In the rows, zero is written as 128.
Both labels of each row:
[129 111 130 177 119 109 163 129 128 181 130 101 109 101 119 182 141 124
 124 149 144 146 145 173 125 123 155]
(83) J917
[133 118 117 184 132 128 166 128 155 123 125 117  87  95 143 181 146 139
 139 152 151 162 140 197 117 114 130]
(91) J917
[135 112 141 201 135 126 162 113 125 115 127 118 116  94 136 198 159 130
 134 158 147 136 134 214 125 124 121]
(85) J809
[106 110 140 167 143 104 159 137 108 138 133 110 108 129 129 154   4 125
 147 148 168 140 147 138 123 115 151]
(86) J917
[110 129 127 210 142 111 143 107 135 137 114 108 106 108 144 173 121 127
 140 147 135 150 135 193 144 135 125]
(86) J809
[124  98 135 186 134 125 178 117 132 141 122 103 101 108 146 165 138 130
 128 151 146 137 150 163 131 127 137]
(86) J917
[109 102 137 204 143 135 174 117 143 133 117  89  90 112 130 168 128 128
 167 157 140 161 141 142 139 122 147]
(86) J917
[ 88 137 122 151 106 126 132 127 144 118 101 127 133 137 133 133 115 133
 165 137 143 141 149 131 125 146 118]
(83) J917
[ 99 109 145 182 147 126 151 131  81 117 124 102  97 123 136 153 131 140
 164 155 138 132 118 138 125 140 111]
(86) J917
[116 113 144 139 141 133 154 132 124 146 128 118 120 125 126 136 115 121
 119 146 151 136 128 115 129 119 142]
(86) J917
[ 96 129 135 212 143 104 131 128 126 102  91 121  71 128 146 193 102 136
 191 140 115 138 106 168 128 141 128]
(86) J809
[129 114 134 163 139 108 177 114 128 183 116 113 135  90 126 174 134 112
 103 169 150 136 144  99 120 113 141]
(86) J809
[112 121 128 192 138 112 180 125 118 126 124 112 123 119 140 153 132 117
 144 139 147 124 120 136 132 130 139]
(86) J809
[113 126 121 161 140 107 169 122 140 139 114 124 140 122 128 155 124 137
 133 154 171 150 114 118 141 122 136]
(86) J809
[112 120 132 178 146 119 135 122 111 126 138 119  94 120 145 172 112 126
 151 149 128 129 134 148 142 119 125]
(86) J809
[118 112 147 168 149 118 158 132 132 103 129 113 120 111 151 157 107 148
 153 138 158 135 142 163 136 138 134]
(86) J917
[135  75 149 109 136 146 249 130 146 214  95 140 177  64 103 116 169 102
  51 158 207 134 176  32 115 109 170]
(91) J917
[111 129 126 188 128 135 165 124 140 127 131 104 108 120 141 158 118 119
 156 152 140 140 125 158 121 115 142]
(83) J809
[126 118 127 163 135 120 180 127 145 142 137 111 110 101 140 160 132 126
 138 155 148 135 146 167 131 106 128]
(91) J809
[121 126 130 179 124 120 137 120 132 150 130 117 120 128 119 166 136 120
 139 146 143 133 159 136 148 122 126]
(86) J917
[ 87 130 140 183 116 120 145 121 143 111 120 165  95  88 147 172 121 120
 152 160 121 140 120 240 121 114 123]
(85) J809
[123  94 136 175 127 125 166 130 134 159 148 107 102  98 140 165 153 116
 147 149 156 123 167 155 124 107 150]
(86) J917
[108 110 150 191 161 104 184 111 140 136 132 108 109 101 129 178 111 132
 148 162 150 146 137 179 141 114 138]
(86) J917
[118 114 119 174 128 123 158 139 141 137 105 127  91 103 141 167 150 129
 149 157 141 133 122 179 134 115 159]
(91) J917
[127 115 121 173 125 127 151 141 133 114 110 127 113 119 133 160 107 121
 152 132 139 124 141 179 138 119 141]
(91) J917
[128 132 140 186 137 116 171 109 129 181 120 118 124 107 130 175 123 121
 125 140 155 143 141 179 144 108 133]
(86) J809
[125 133 126 205 131 116 147 139 126  97 111 116  81 122 138 172 131 137
 165 148 136 136 114 179 116 133 131]
(83) J809
[113 129 118 181 122 115 132 131 139 107 126 139  90 114 139 170 122 134
 175 136 136 123 137 183 135 123 130]
(91) J917
[127 123 129 176 137 149 159 122 155 121 106 119 113 110 135 145 126 132
 148 142 148 141 131 200 126 119 144]
(91) J917
[122 121 138 159 133 127 143 130 116 131 142 120 140 143 138 144 131 125
 153 134 129 140 114 160 138 129 127]
(90) J809
[146 119 136 217 130 122 162 107 115 140 111 108 114  96 156 172 148 115
 131 171 133 141 133 163 126 119 139]
(86) J809
[113 129 129 155 141 135 153 121 124 104 162 120 120 132 137 169 138 116
 143 147 157 124 136 166 142 113 145]
(86) J917
[ 92 113 132 193 148 112 132 146 137 119 131 111  89 112 128 209 142 139
 167 136 136 130 118 166 144 131 122]
(86) J917
[127 110 138 149 135 132 177 112 141 178 118 116 140 101 121 165 144 118
 104 152 156 136 133  97 119 117 151]
(86) J809
[121 123 136 178 129 121 155 111 138 140 121 109 129 128 137 162 129 120
 135 132 154 143 123 150 139 126 127]
(86) J809
[120 103 126 205 139 114 192 112 128 130 120 107 106 120 150 177 131 129
 137 130 145 142 166 179 108 132 141]
(83) J917
[110 127 127 217 144 108 118 124 123 116 115  94  71 119 154 166 109 127
 170 135 109 135 133 147 139 124  76]
(86) J917
[125 141 138 173 133 128 158 122 125 139 127 126 116 114 121 146 128 112
 136 132 137 149 119 138 138 118 145]
(86) J809
[106 119 126 191 150  98 127 135 124 118 113 122  99 120 153 157 113 130
 171 135 119 135 115 173 123 127 125]
(86) J809
[111 111 126 160 133 120 150 130 125 133 121 117 120 120 137 135 112 121
 133 159 149 165 117 130 111 119 140]
(83) J809
[131  93 112 175 136 122 165  89 130 143 115 119 105  94 133 179 133 116
 132 158 142 146 128 172 134 117 154]
(86) J809
[122 143 144 152 135 117 131 122 128 126 104 101 134 140 133 163 113 138
 145 130 120 148 101 133 131 119 117]
(86) J809
[107 134 114 217 158  98 109 120 112 104 123 120  79 130 136 169 107 122
 186 152 112 144 121 210 133 119 117]
(86) J809
[131 107 109 189 134 126 193 121 135 147 122 112 139  95 140 179 135 123
 124 171 169 152 158 170 127 112 145]
(83) J809
[127 109 136 177 155 118 154 128 124 121 131 112 104 117 139 164 139 128
 147 123 144 144 132 161 129 128 147]
(86) J917
[111 126 130 183 141 117 154 124 124 132 116 107 112 131 105 155 127 126
 148 148 132 145 112 159 114 129 122]
(86) J809
[102 122 153 177 194 103 138 133 104 134 137 109  89 129 145 155 126 132
 177 171 149 140 113 146 138 119 150]
(86) J809
[155 111 121 122 111 126 186  90 139 206 133 135 208  96 108 156 139 122
  67 135 172 158 200 114 158 119 124]
(90) J809
[134 132 134 165 137 100 148 121 134 137 111 119 131 118 153 146 120 131
 155 139 138 156 119 113 132 126 113]
(86) J809

Both labels of each row:
[129 144 128 119 137 154 128 174 134 154 104 116 111 144 139 143 132 137
 142 122 122 115 126 118 119 109  98]
N (6)
[116 124 113 112 127 138 111 121 133 162 119 106 113 180 129 154 120 130
 128 133 133 119 111 126 116 109 106]
N (4)
[137 111 138 106 123 106 120 149 125 155 150 129 112 142 107 139 116 125
 114 124 140 139 139 110 142 110 145]
E (4)
[129 117 128 109 133 140 148 158 125 142 119 139 112 144 122 145 126 133
 130 147 135 104 128 122 127 133  99]
N (6)
[126 142 127 118 128 141 119 152 133 142 143 142 107 128 126 170 133 124
 108 130 137 113 125 139 126 136 106]
N (6)
[124 119 124 143 147 142 123 146 126 140  67 114 133 132 143 159 123 134
 129 123 136 117 105 122  66 114 120]
E (4)
[113 133 132 150 118 168 112 152 133 151  69 114 120 157 141 169 129 126
 142 148 112 113 134 117 123 103  62]
N (6)
[118 143 143 144 126 159 122 143 139 165  94  89 113 143 133 162 130 143
 139 156 125 124 117 116 116  99  85]
N (6)
[124 141 140 131 152 171 143 173 122 158 117 135 115 137 142 152 131 132
 141 121 112  99  95 110 127 109  82]
N (6)
[127 118 126 139 122 163 120 161 133 167  86 100 129 137 142 180 129 115
 151 149 114 114 113 134 105  87  81]
N (6)
[131 122 118 142 131 138 120 158 131 154 125 127 112 148 131 139 126 136
 138 133 124  91 130 118 118 111  91]
N (4)
[126 132 131 144 136 137 101 162 134 147  58  87 122 133 129 148 134 115
 144 140 124 118 130 126 141 100 101]
N (4)
[120 134 133 166 122 146 115 153 135 147 138 122 118 143 135 162 149 141
 134 129 141 110 112 122 119 106 106]
N (6)
[117 135 136 149 112 143 137 158 159 165 123 122 134 128 132 163 129 136
 147 156 126 124 124 116 111  89  91]
E (6)
[136 137 129 139 133 150 103 143 134 151 119 109 118 140 131 161 123 131
 131 143 127 114 113 122 123 102 100]
N (6)
[120 137 128 136 131 149 120 141 136 160  82 104 125 154 124 168 125 126
 131 135 126 114 127 126 122 116  89]
N (4)
[123 131 123 117 131 160 112 143 152 161 147 108 145 143 135 164 113 121
 124 138 148 138 137 140 127 109 132]
N (6)
[131  99 125 134 129 156 115 157 132 153 105 124 116 150 169 167 129 129
 132 133 113 107 111 124 123 120 126]
N (6)
[123 129 124 138 125 136 123 150 119 162 122 116 113 140 122 142 119 140
 133 152 114 113 112 116 126 110 113]
N (4)
[118 128 129 158 136 164 112 145 135 154  74 113 110 140 135 148 128 136
 135 142 126 111 106 133 122 108  86]
N (4)
[127 125 132 134 158 138 127 163 134 164 103 109 106 141 123 146 127 143
 134 145 145 105 119 106 104 112  87]
N (4)
[126 144 132 139 130 152 121 137 128 157 101 119 126 143 131 226 126 147
 142 151 134 137 122 121 116 105  99]
N (6)
[145 123 138 147 116 145 116 158 133 165 121 120 114 143 134 140 126 129
 131 118 131 103 124 114 135 106  83]
E (4)
[125 146 120 145 138 151 117 166 131 137 122 124 114 154 141 170 126 140
 151 146 133 120 117 127 115  91  85]
N (6)
[125 129 127 136 126 142 119 157 134 160 141 128 115 144 131 146 119 118
 147 140 138 131 130 105 113  98 106]
E (4)
[114 127 127 130 141 140 136 139 139 155  94 112 140 137 128 134 123 155
 137 125 144 126 123 117 130 118 111]
E (6)
[125 133 152 167 139 140 168 217 126 164 135 164 100 143 143 132 131 158
 136 109 124  58 128 138 115  91  87]
E (4)
[139 133 121 132 122 151 113 159 153 166 134 112 117 157 154 160 107 123
 123 150 126 123 121 112 112 110  85]
N (4)
[110 142 140 139 121 157 123 192 136 198 174 129 114 158  87 164 116 166
 128 152 120 114 115 114  79  74  66]
N (4)
[107 113 132 147 144 157 129 142 110 148  98 109 116 141 128 154 120 135
 136 128 126  97 122 119 118 106  93]
N (6)
[119 149 128 141 143 163 139 163 123 166 131 113 130 143 129 171 125 146
 138 151 113 131  96 117 120  74  89]
E (6)
[114 139 121 153 132 155 118 117 131 165  74 111 131 143 134 167 117 131
 132 150 124 126 126 132 140  95  94]
N (4)
[114 130 134 159 133 150 123 175 132 139 127 114 126 142 141 161 124 141
 119 142 103 116 126 111  94  91  76]
E (4)
[121 142 128 129 135 145 115 150 138 158 124 118 116 137 137 165 139 140
 122 143 125 128 123 125 119 112  91]
N (4)
[112 128 130 117 139 140 139 167 128 149 128 124 117 115 124 126 123 138
 117 122 125 115 126 119 132  96 107]
E (4)
[129 131 125 133 131 153 128 142 129 145  83 115 117 132 132 150 126 138
 149 136 135 119 129 125 133 176  85]
E (6)
[111 129 134 144 134 151 140 164 127 147 104 135 112 139 124 136 130 141
 136 133 128  98 115 130 126 134  96]
N (6)
[140  94 123 137 113 139 118 172 133 166 133 130 108 148 129 149 120 135
 125 133 128 115 131 100 126 119  96]
N (4)
[129 132 120 120 135 158 108 145 133 153  97 123 120 135 125 155 120 123
 134 126 127 106 119 112 140 126 109]
N (6)

Both labels of each row:
[116 112 131 123 123 124 115 121 123 147 119 115 118 109 139 123 131 135
 133 143 157 132 112 145 120 121 187]
J806 J33
[125 110 112 128 120 131 128 134 126 120 116 124 130 111 135  89 103 126
 119 141 147 133 124 142 109 127 133]
J806 J33
[134 163 144 130 123 127 120 116 127 127 128 143 124 126 110 132 136 132
 130 108 138 129 147 131 135 129 117]
J806 J616
[140 108 118 135 124 119 123 142 129 110 119 128 144 129 124 132 117 127
 126 126 126 134 127 145 101 137 127]
J582 J33
[146 161 145 123 118 130 112 136 133 118 121 131 120 133 125 130 126 144
 120 104 136 126 151 137 120 132 120]
J806 J616
[151 150 145 135 127 127 120 131 125 128 123 134 120 143 117 132 144 114
 135 113 103 145 136 135 134 128 124]
J807 J616
[146 149 155 134 121 140 126 134 117 127 148 138 120 142 123 139 135 126
 128 109 112 135 139 130 130 123 114]
J807 J616
[129 140 142 131 120 132 130 118 122 140 137 135 130 139 120 134 143 117
 136 126  88 146 122 109 143 124 128]
J807 J616
[138 149 136 123 135 135 131 123 134 121 124 136 106 131 124 130 131 130
 125 107 143 125 146 128 113 124 119]
J806 J616
[127 128 119 131 137 128 125 136 132 120 123 128 135 121 127 124 126 132
 133 118 137 123 127 140 114 132 128]
J806 J33
[138 147 142 129 128 132 120 132 129 123 129 144 125 126 127 128 131 130
 117 111 130 121 149 131 127 128 122]
J806 J616
[122 103 121 126 125 123 118 138 133 117 121 121 140 131 129 124 114 124
 129 136 116 142 118 140 106 134 131]
J807 J33
[117 112 113 127 126 128 128 129 130 127 125 118 126 114 135 123 122 134
 125 125 156 118 126 133 120 131 135]
J806 J33
[124 105 116 123 124 112 123 139 131 120 122 128 144 112 136 110 105 125
 122 130 149 133 111 142  89 141 131]
J806 J33
[140 149 135 129 126 120 118 129 129 143 128 126 106 136 119 140 143 134
 134 109 135 135 134 135 127 128 115]
J807 J616
[124 105 112 121 130 127 124 123 128 131 127 123 128 114 137 121 120 128
 129 138 155 127 111 136 118 131 131]
J806 J33
[150 149 136 128 127 120 127 129 143 138 132 133 115 143 119 141 145 137
 129 108 115 133 133 123 122 129 122]
J807 J616
[125 102 117 125 125 132 131 127 127 118 119 131 164 124 135 124 111 115
 131 167 109 144 112 133 114 136 126]
J807 J33
